[17 -26 17 -22 10 -41 28 -22 -39 9 6]
[34 6 20 13 20 -2 31 5 15 26 -36]
[-8 -6 -11 -45 18 8 39 14 -22 -33 65]
[-35 19 -9 17 -51 -31 -6 -15 31 -24 -26]
|
[6 17 -26 17 -22 10 -41 28 -22 -39 9]
[-36 34 6 20 13 20 -2 31 5 15 26]
[65 -8 -6 -11 -45 18 8 39 14 -22 -33]
[-26 -35 19 -9 17 -51 -31 -6 -15 31 -24]

[14 -1 -5 -5 -37 -7 -50 -67 11 23 -8]
[9 -7 10 -5 -41 -3 -47 -60 -2 35 -18]
[19 -3 13 -27 -8 -18 2 -29 -6 13 21]
[2 -3 -19 10 -32 -11 -77 -56 9 23 -32]
[17 -1 8 -14 -42 -1 -42 -52 11 17 -14]
[4 -11 -12 -4 -22 -14 34 -37 3 16 -5]
[-2 19 2 -8 -9 -7 -10 -38 20 5 0]
|
[-8 14 -1 -5 -5 -37 -7 -50 -67 11 23]
[-18 9 -7 10 -5 -41 -3 -47 -60 -2 35]
[21 19 -3 13 -27 -8 -18 2 -29 -6 13]
[-32 2 -3 -19 10 -32 -11 -77 -56 9 23]
[-14 17 -1 8 -14 -42 -1 -42 -52 11 17]
[-5 4 -11 -12 -4 -22 -14 34 -37 3 16]
[0 -2 19 2 -8 -9 -7 -10 -38 20 5]

[6 -78 3 2 -17 -12 -46 -16 -15 8 -21 8]
[2 26 9 -17 22 17 14 19 30 2 23 7]
[-9 2 -14 -17 -49 -29 -31 6 -25 -5 -51 11]
[-21 30 -21 -35 -56 -10 -31 -5 -9 8 -48 6]
[-19 14 -11 -20 -31 23 0 -14 -18 7 -18 1]
[37 7 -1 17 14 -37 -24 9 29 -5 -2 6]
[-18 -26 -11 -14 -19 4 -1 -11 -12 -3 -11 -9]
[-47 -52 -15 -29 -31 7 -4 7 -11 -9 -17 -2]
|
[8 6 -78 3 2 -17 -12 -46 -16 -15 8 -21]
[7 2 26 9 -17 22 17 14 19 30 2 23]
[11 -9 2 -14 -17 -49 -29 -31 6 -25 -5 -51]
[6 -21 30 -21 -35 -56 -10 -31 -5 -9 8 -48]
[1 -19 14 -11 -20 -31 23 0 -14 -18 7 -18]
[6 37 7 -1 17 14 -37 -24 9 29 -5 -2]
[-9 -18 -26 -11 -14 -19 4 -1 -11 -12 -3 -11]
[-2 -47 -52 -15 -29 -31 7 -4 7 -11 -9 -17]

[-35 -43 39 10 -49 24]
[24 -54 -27 65 39 61]
[-4 60 47 2 -12 -10]
[8 26 36 48 10 26]
[29 65 -53 -64 27 -38]
[-27 30 -25 -74 -40 -40]
[-19 -59 40 78 -16 64]
[-35 30 -10 -74 -53 -38]
[42 21 -63 -6 51 7]
[-35 -32 42 -1 -51 15]
[-10 -30 -34 -7 -10 15]
[41 62 -5 -5 44 -7]
|
[24 -35 -43 39 10 -49]
[61 24 -54 -27 65 39]
[-10 -4 60 47 2 -12]
[26 8 26 36 48 10]
[-38 29 65 -53 -64 27]
[-40 -27 30 -25 -74 -40]
[64 -19 -59 40 78 -16]
[-38 -35 30 -10 -74 -53]
[7 42 21 -63 -6 51]
[15 -35 -32 42 -1 -51]
[15 -10 -30 -34 -7 -10]
[-7 41 62 -5 -5 44]

[2 13 -17]
[8 -26 -69]
[2 -70 -21]
[1 -10 -8]
[1 -28 -2]
[9 -36 -70]
[0 2 2]
[3 2 -32]
[-1 -14 10]
[1 -40 -7]
[11 -18 -76]
|
[-17 2 13]
[-69 8 -26]
[-21 2 -70]
[-8 1 -10]
[-2 1 -28]
[-70 9 -36]
[2 0 2]
[-32 3 2]
[10 -1 -14]
[-7 1 -40]
[-76 11 -18]

[-34 -67]
[-3 5]
|
[-67 -34]
[5 -3]

[-8 4 13 5 -23 -7 30 7 -13 25]
[44 3 -2 -1 24 -29 -12 5 -36 -1]
[-7 2 21 -26 78 -24 25 18 -16 -60]
|
[25 -8 4 13 5 -23 -7 30 7 -13]
[-1 44 3 -2 -1 24 -29 -12 5 -36]
[-60 -7 2 21 -26 78 -24 25 18 -16]
